Here is a tiny trained network, its code and every weight. The questions are about switching its units off for an input and a class, where a switched-off unit gives its printed mean instead of its output.

import numpy as np


def w(rows, s, z=0):
    codes = np.array(rows[::2]) - 128.0
    scale = np.full(codes.shape[1], s)
    scale[-1] = z or s
    return codes * scale


def f(y):
    return np.maximum(y, 0)


def log_softmax(a):
    a = a - a.max(-1, keepdims=True)
    return a - np.log(np.exp(a).sum(-1, keepdims=True))


def net(x, mask):
    res = np.array(x, float).reshape(1, 6) / 4 @ E
    y = f(res @ A[0][:, :-1].T + A[0][:, -1])
    res = res + np.where(mask, y, B[0][:, -1]) @ B[0][:, :-1]
    return log_softmax(res[-1] @ U[:, :-1].T + U[:, -1])


A, B = {}, {}
E = w([
[104,41,113,73,104,73,50,64,189,168,176,229],'x0',
[133,120,136,136,140,117,133,127,124,127,130,130],'x1',
[91,36,2,106,134,151,249,74,104,97,177,69],'x2',
[92,80,84,234,81,58,86,155,172,213,49,44],'x3',
[56,138,54,196,206,134,15,179,113,26,166,134],'x4',
[99,186,126,201,74,81,212,109,216,55,105,209],'x5',
],0.0084)
A[0] = w([
[143,195,142,167,128,191,178,157,78,126,77,100,154],'neuron 0',
[113,51,108,70,88,68,27,35,155,183,201,245,104],'neuron 1',
[183,89,132,65,136,125,83,130,72,222,146,65,55],'neuron 2',
[132,182,156,154,163,135,152,158,100,110,116,62,95],'neuron 3',
[155,173,222,117,101,125,30,163,124,120,81,168,90],'neuron 4',
[195,95,210,104,80,150,190,77,111,225,129,110,104],'neuron 5',
[109,184,154,189,66,73,253,100,207,78,73,209,56],'neuron 6',
[126,159,170,107,183,183,154,115,139,112,158,165,4],'neuron 7',
[131,174,164,146,124,149,170,183,80,122,123,75,82],'neuron 8',
[129,111,61,151,141,151,210,64,142,138,147,64,128],'neuron 9',
[181,171,168,112,85,105,206,90,155,162,117,131,79],'neuron 10',
[153,197,154,160,142,162,175,151,97,97,127,33,76],'neuron 11',
[88,67,20,112,137,148,225,106,119,129,193,83,130],'neuron 12',
[110,79,87,238,71,58,97,166,165,235,13,32,113],'neuron 13',
[91,128,114,152,195,136,62,185,76,61,161,128,50],'neuron 14',
[189,183,170,45,172,183,167,109,112,75,176,189,105],'neuron 15',
[73,159,50,199,178,111,78,190,144,46,157,166,143],'neuron 16',
[174,126,130,87,169,165,99,176,95,147,111,30,58],'neuron 17',
[170,158,167,74,142,206,151,130,66,80,199,199,76],'neuron 18',
[171,155,171,99,53,116,223,100,155,194,74,116,117],'neuron 19',
[149,129,179,75,111,137,166,58,108,182,79,97,112],'neuron 20',
[170,95,151,36,177,136,88,145,91,196,163,64,74],'neuron 21',
[166,228,254,149,132,104,59,206,149,182,80,154,155],'neuron 22',
],0.0088,0.004)
B[0] = w([
[118,78,172,123,111,85,146,74,202,154,86,108,206],'neuron 0',
[89,98,223,142,143,102,216,64,233,170,35,83,232],'neuron 1',
[161,225,102,77,113,49,151,154,157,39,199,78,193],'neuron 2',
[104,73,167,135,151,100,169,106,200,160,92,102,183],'neuron 3',
[200,126,90,110,199,142,154,98,95,152,111,194,211],'neuron 4',
[78,124,102,202,144,193,55,88,101,135,111,79,215],'neuron 5',
[192,254,95,68,78,35,134,112,158,31,214,81,228],'neuron 6',
[93,150,136,144,68,141,151,199,88,136,137,140,165],'neuron 7',
[89,78,184,94,146,88,158,110,199,150,94,106,185],'neuron 8',
[172,113,89,44,162,113,148,137,71,177,98,217,206],'neuron 9',
[120,164,119,180,149,147,70,110,95,119,109,77,191],'neuron 10',
[109,82,199,99,148,82,161,88,212,181,63,100,201],'neuron 11',
[196,102,52,87,188,119,139,123,72,184,66,233,239],'neuron 12',
[39,98,212,108,39,194,172,234,55,118,206,178,248],'neuron 13',
[101,127,97,190,136,164,37,92,101,120,108,69,195],'neuron 14',
[72,105,169,122,72,171,159,195,90,125,154,130,224],'neuron 15',
[97,135,89,185,148,121,37,64,88,99,133,65,223],'neuron 16',
[169,186,134,111,139,62,145,138,171,60,202,98,186],'neuron 17',
[70,113,172,121,54,205,151,206,78,137,151,159,216],'neuron 18',
[83,114,89,193,173,130,47,97,86,141,121,69,218],'neuron 19',
[112,124,98,200,174,197,51,61,83,150,116,97,191],'neuron 20',
[184,206,99,103,103,77,142,101,168,72,205,92,198],'neuron 21',
[201,90,32,60,174,115,167,121,51,194,107,217,252],'neuron 22',
],0.0085,0.016)
U = w([
[214,92,38,77,197,125,162,122,68,182,63,243,105],'0',
[91,108,79,210,174,168,29,87,89,120,100,59,3],'1',
[68,86,181,118,44,185,182,213,78,128,164,175,117],'2',
[117,69,196,122,141,86,201,74,252,173,29,108,23],'3',
[198,203,75,92,104,50,151,114,165,37,194,106,208],'4',
],0.013,0.0016)

Each question gives the input, the list of numbers given to net, and the class t.
The units are the neurons (one row each of A and B). Each row of codes is followed by its name. A weight is (code - 128) times the scale printed after its matrix; where a second scale follows, it is the last column's (A, B and U).
mask holds one flag per neuron, in row order. A switched-off neuron (its flag False) gives its mean, the last column of its row in B, instead of its output. The means were averaged over made-up inputs and are rounded, as every weight is.
A unit's drop is (log p(t) with every unit on - log p(t) with that unit switched off) / (log p(t) with every unit on - log p(t) with every unit switched off).
The circuit of an input: a set's keep is (log p(t) with only the set's units on - log p(t) with every unit switched off) / (log p(t) with every unit on - log p(t) with every unit switched off). Starting from the 12 units with the biggest drops (on a tie, the unit counted first), units are removed one at a time, each time the one whose removal leaves the highest keep (on an exact tie, the one counted first), for as long as the keep stays at least 0.8.
circuit, biggest first: the units of the circuit, biggest drop first
most important unit: the unit with the biggest drop
top k neurons: the k neurons with the biggest drops, biggest first
drop of u: that unit's drop, to one decimal
input [-5,-8,4,2,-4,-7], class 4: circuit, biggest first	(neuron 2)
input [-8,-1,-1,-3,7,6], class 3: top 4 neurons	(neuron 11; neuron 0; neuron 3; neuron 8)
input [-7,0,-7,5,5,-4], class 0: top 3 neurons	(neuron 22; neuron 1; neuron 4)
input [2,-1,-4,-5,2,5], class 2: top 4 neurons	(neuron 12; neuron 15; neuron 18; neuron 21)
input [-6,1,5,-3,-1,-3], class 3: top 3 neurons	(neuron 22; neuron 11; neuron 0)
input [6,8,-7,-8,1,-7], class 2: top 3 neurons	(neuron 18; neuron 15; neuron 12)
input [1,-5,-2,-4,-6,7], class 4: top 3 neurons	(neuron 6; neuron 16; neuron 14)
input [4,4,7,5,6,-8], class 4: top 3 neurons	(neuron 2; neuron 22; neuron 21)
input [-7,3,-7,4,4,8], class 4: top 3 neurons	(neuron 6; neuron 12; neuron 1)
input [4,6,2,-6,-5,-3], class 2: top 4 neurons	(neuron 18; neuron 15; neuron 16; neuron 14)
input [6,7,-3,4,-4,-5], class 3: top 2 neurons	(neuron 1; neuron 6)
input [-5,4,-1,3,-5,-7], class 4: top 2 neurons	(neuron 2; neuron 17)
input [0,-7,8,8,0,5], class 0: top 2 neurons	(neuron 12; neuron 9)
input [-1,4,-1,-1,-5,4], class 1: circuit, biggest first	(neuron 19)
input [-1,7,0,8,-7,0], class 2: top 2 neurons	(neuron 13; neuron 16)
input [6,8,5,-3,-6,-6], class 1: top 3 neurons	(neuron 5; neuron 20; neuron 22)
input [-7,8,-6,7,-2,-8], class 4: top 3 neurons	(neuron 2; neuron 17; neuron 21)
input [5,-7,-2,7,-1,-7], class 2: drop of neuron 13	3.0
input [0,8,5,5,0,-8], class 4: drop of neuron 2	0.2
input [0,2,-2,0,-6,-6], class 1: drop of neuron 5	1.7
input [4,-1,-7,8,-4,3], class 2: drop of neuron 6	0.0
input [7,-2,4,-2,-5,2], class 3: most important unit	neuron 1
